Here is a tiny trained network, its code and every weight. The questions are about switching its units off for an input and a target symbol, where a switched-off unit gives its printed mean instead of its output.

import numpy as np


def w(rows, s, z=0):
    codes = np.array(rows[::2]) - 128.0
    scale = np.full(codes.shape[1], s)
    scale[-1] = z or s
    return codes * scale


def f(y):
    return y / 2 * (1 + np.tanh(0.7978845608 * (y + 0.044715 * y**3)))


def softmax(a):
    e = np.exp(a - a.max(-1, keepdims=True))
    return e / e.sum(-1, keepdims=True)


def log_softmax(a):
    a = a - a.max(-1, keepdims=True)
    return a - np.log(np.exp(a).sum(-1, keepdims=True))


def net(x, mask):
    ids = ['ΣΦΨαβδεζηθλμξπτ'.index(c) for c in x.split()]
    T = len(ids)
    res = E[ids] + P[:T]
    q, k, v = (res @ M[0].T for M in (Q, K, V))
    z = softmax(np.where(np.tri(T) > 0, q @ k.T / 4**0.5, -1e9)) @ v
    res = res + np.where(mask[0], z, O[0][:, -1]) @ O[0][:, :-1]
    y = f(res @ A[0][:, :-1].T + A[0][:, -1])
    res = res + np.where(mask[1:25], y, B[0][:, -1]) @ B[0][:, :-1]
    return log_softmax(res[-1] @ U[:, :-1].T + U[:, -1])


Q, K, V, O, A, B = {}, {}, {}, {}, {}, {}
E = w([
[62,112,87,132,13,128],'Σ',
[63,150,108,8,128,114],'Φ',
[68,69,32,149,69,102],'Ψ',
[201,58,140,113,121,91],'α',
[102,99,145,118,183,167],'β',
[46,82,138,147,40,120],'δ',
[148,136,223,110,124,97],'ε',
[105,49,97,98,111,182],'ζ',
[108,176,158,112,167,183],'η',
[61,101,79,161,109,81],'θ',
[177,87,128,247,70,175],'λ',
[173,125,91,96,101,191],'μ',
[115,174,111,145,41,126],'ξ',
[197,134,186,90,49,143],'π',
[76,48,185,118,166,103],'τ',
],0.011)
P = w([
[46,126,146,160,72,134],'0',
[60,118,144,142,86,132],'1',
[75,108,145,124,91,133],'2',
[83,105,141,109,99,123],'3',
[89,99,140,96,106,126],'4',
[94,97,138,81,107,123],'5',
[100,90,136,66,112,122],'6',
[109,87,135,51,113,117],'7',
[112,80,132,38,119,115],'8',
[115,79,132,23,115,110],'9',
[119,74,128,11,124,113],'10',
[119,69,128,2,128,114],'11',
],0.0057)
Q[0] = w([
[194,133,141,219,146,86],'head 0',
[245,171,110,253,233,175],'head 0',
[181,127,148,109,145,115],'head 0',
[208,191,155,210,251,134],'head 0',
],0.036)
K[0] = w([
[162,94,161,214,89,117],'head 0',
[138,133,104,254,98,155],'head 0',
[117,145,103,123,88,70],'head 0',
[91,141,135,205,115,122],'head 0',
],0.03)
V[0] = w([
[161,129,254,119,165,120],'head 0',
[152,153,129,149,58,40],'head 0',
[68,148,157,124,171,77],'head 0',
[166,233,124,95,101,168],'head 0',
],0.016)
O[0] = w([
[95,121,158,46,129,11,102],'head 0',
[134,125,203,199,81,116,95],'head 0',
[129,146,171,78,211,131,79],'head 0',
[124,208,123,90,45,158,4],'head 0',
],0.012,0.0033)
A[0] = w([
[35,174,130,119,189,106,126],'neuron 0',
[106,134,128,137,131,128,160],'neuron 1',
[127,151,127,102,115,71,93],'neuron 2',
[165,195,131,102,110,177,113],'neuron 3',
[118,201,172,160,94,93,97],'neuron 4',
[139,80,127,178,146,102,119],'neuron 5',
[106,138,133,153,89,65,120],'neuron 6',
[124,161,186,96,119,127,148],'neuron 7',
[89,159,82,125,132,192,131],'neuron 8',
[158,105,104,164,191,98,23],'neuron 9',
[105,164,178,162,188,147,46],'neuron 10',
[141,111,60,145,104,155,82],'neuron 11',
[249,176,141,177,235,151,28],'neuron 12',
[77,185,94,121,105,100,35],'neuron 13',
[134,250,109,191,232,121,147],'neuron 14',
[11,195,141,186,172,147,35],'neuron 15',
[86,85,87,174,220,127,155],'neuron 16',
[217,102,131,105,111,152,92],'neuron 17',
[148,117,211,145,141,189,151],'neuron 18',
[116,109,123,138,160,66,197],'neuron 19',
[169,122,208,175,146,88,2],'neuron 20',
[107,181,157,147,174,61,129],'neuron 21',
[93,125,209,127,171,121,139],'neuron 22',
[94,158,107,166,133,109,206],'neuron 23',
],0.014,0.0042)
B[0] = w([
[94,165,126,183,201,146,183],'neuron 0',
[151,123,128,120,117,123,139],'neuron 1',
[116,188,83,147,115,167,166],'neuron 2',
[142,145,136,135,67,57,174],'neuron 3',
[181,53,88,77,139,161,145],'neuron 4',
[44,78,105,113,134,125,235],'neuron 5',
[149,139,157,130,133,54,204],'neuron 6',
[89,165,132,166,83,93,155],'neuron 7',
[133,100,169,54,154,95,225],'neuron 8',
[47,138,181,99,120,105,168],'neuron 9',
[91,159,62,154,124,140,129],'neuron 10',
[60,103,120,101,85,123,218],'neuron 11',
[28,53,148,147,227,72,133],'neuron 12',
[82,184,120,141,79,165,147],'neuron 13',
[152,145,4,200,134,23,130],'neuron 14',
[82,193,138,61,176,194,139],'neuron 15',
[214,152,59,130,125,154,255],'neuron 16',
[144,186,175,139,169,145,156],'neuron 17',
[160,130,164,199,80,201,161],'neuron 18',
[178,92,184,174,144,98,230],'neuron 19',
[177,186,105,89,169,79,179],'neuron 20',
[115,107,215,117,92,168,160],'neuron 21',
[102,112,116,179,89,178,193],'neuron 22',
[173,113,126,116,107,97,148],'neuron 23',
],0.023,0.0089)
U = w([
[66,115,199,35,92,104,23],'Σ',
[55,223,123,106,174,128,205],'Φ',
[167,78,53,51,156,149,160],'Ψ',
[107,76,181,156,198,186,133],'α',
[132,151,84,172,149,126,90],'β',
[95,121,203,98,127,226,140],'δ',
[102,77,86,202,57,134,243],'ε',
[252,109,184,101,104,184,102],'ζ',
[93,141,52,179,149,87,3],'η',
[253,189,65,145,199,127,121],'θ',
[40,73,119,152,129,145,4],'λ',
[157,63,167,129,184,29,183],'μ',
[219,210,87,146,59,76,164],'ξ',
[150,169,195,189,78,139,79],'π',
[170,156,73,193,73,213,82],'τ',
],0.0044,0.0055)

Each question gives the input, a string of symbols that net reads in full, and the target symbol t.
The units are the heads (4 rows each of Q, K, V and O) and the neurons (one row each of A and B). Each row of codes is followed by its name. A weight is (code - 128) times the scale printed after its matrix; where a second scale follows, it is the last column's (O, A, B and U).
mask holds one flag per unit, heads first, then neurons. A switched-off unit (its flag False) gives its mean, the last column of its rows in O or B, instead of its output. The means were averaged over made-up inputs and are rounded, as every weight is.
A unit's drop is (log p(t) with every unit on - log p(t) with that unit switched off) / (log p(t) with every unit on - log p(t) with every unit switched off).
The circuit of an input: a set's keep is (log p(t) with only the set's units on - log p(t) with every unit switched off) / (log p(t) with every unit on - log p(t) with every unit switched off). Starting from the 12 units with the biggest drops (on a tie, the unit counted first), units are removed one at a time, each time the one whose removal leaves the highest keep (on an exact tie, the one counted first), for as long as the keep stays at least 0.8.
units of the circuit, in order: the units of the circuit, biggest drop first
top k neurons: the k neurons with the biggest drops, biggest first
drop when u is switched off: that unit's drop, to one decimal
input ζ π Σ, target ξ: top 2 neurons => (neuron 6; neuron 5)
input δ Σ η ζ μ δ λ Φ δ δ ξ θ, target θ: top 2 neurons => (neuron 5; neuron 11)
input Σ δ ξ Ψ ε α θ, target μ: units of the circuit, in order => (head 0; neuron 19)
input ε Ψ ζ π δ α δ, target μ: units of the circuit, in order => (head 0; neuron 6)
input α ξ μ Ψ ξ μ μ π ζ π δ, target ξ: top 2 neurons => (neuron 6; neuron 5)
input δ π ζ ε Φ π ξ β δ α, target α: units of the circuit, in order => (neuron 12; head 0; neuron 20; neuron 17)
input μ τ Σ, target α: units of the circuit, in order => (head 0; neuron 0; neuron 21)
input δ δ λ δ β τ μ θ δ ξ, target Σ: units of the circuit, in order => (head 0; neuron 16; neuron 8; neuron 11)
input η Σ δ, target Φ: units of the circuit, in order => (head 0; neuron 0; neuron 13)
input ζ θ δ Φ Σ, target Σ: units of the circuit, in order => (head 0; neuron 16; neuron 8)
input α δ η θ ξ δ δ β θ ξ, target θ: units of the circuit, in order => (head 0; neuron 5; neuron 11; neuron 0)
input α Σ ζ α ε Σ, target π: top neuron => (neuron 21)
input δ π Φ, target Φ: top 4 neurons => (neuron 0; neuron 16; neuron 19; neuron 15)
input Σ α η μ Φ δ δ α Ψ, target Ψ: top neuron => (neuron 19)
input δ α ζ Φ η μ μ, target μ: top 2 neurons => (neuron 12; neuron 3)
input δ λ δ δ δ δ η Φ θ ζ δ π, target π: top 2 neurons => (neuron 16; neuron 18)
input π ζ Φ ξ, target ξ: drop when neuron 14 is switched off => 0.6
input Σ Σ α, target μ: drop when neuron 20 is switched off => 0.1
input λ Σ ζ ζ δ α δ δ Φ ε, target ε: drop when neuron 8 is switched off => 0.2
input Ψ α α π, target ξ: top neuron => (neuron 7)
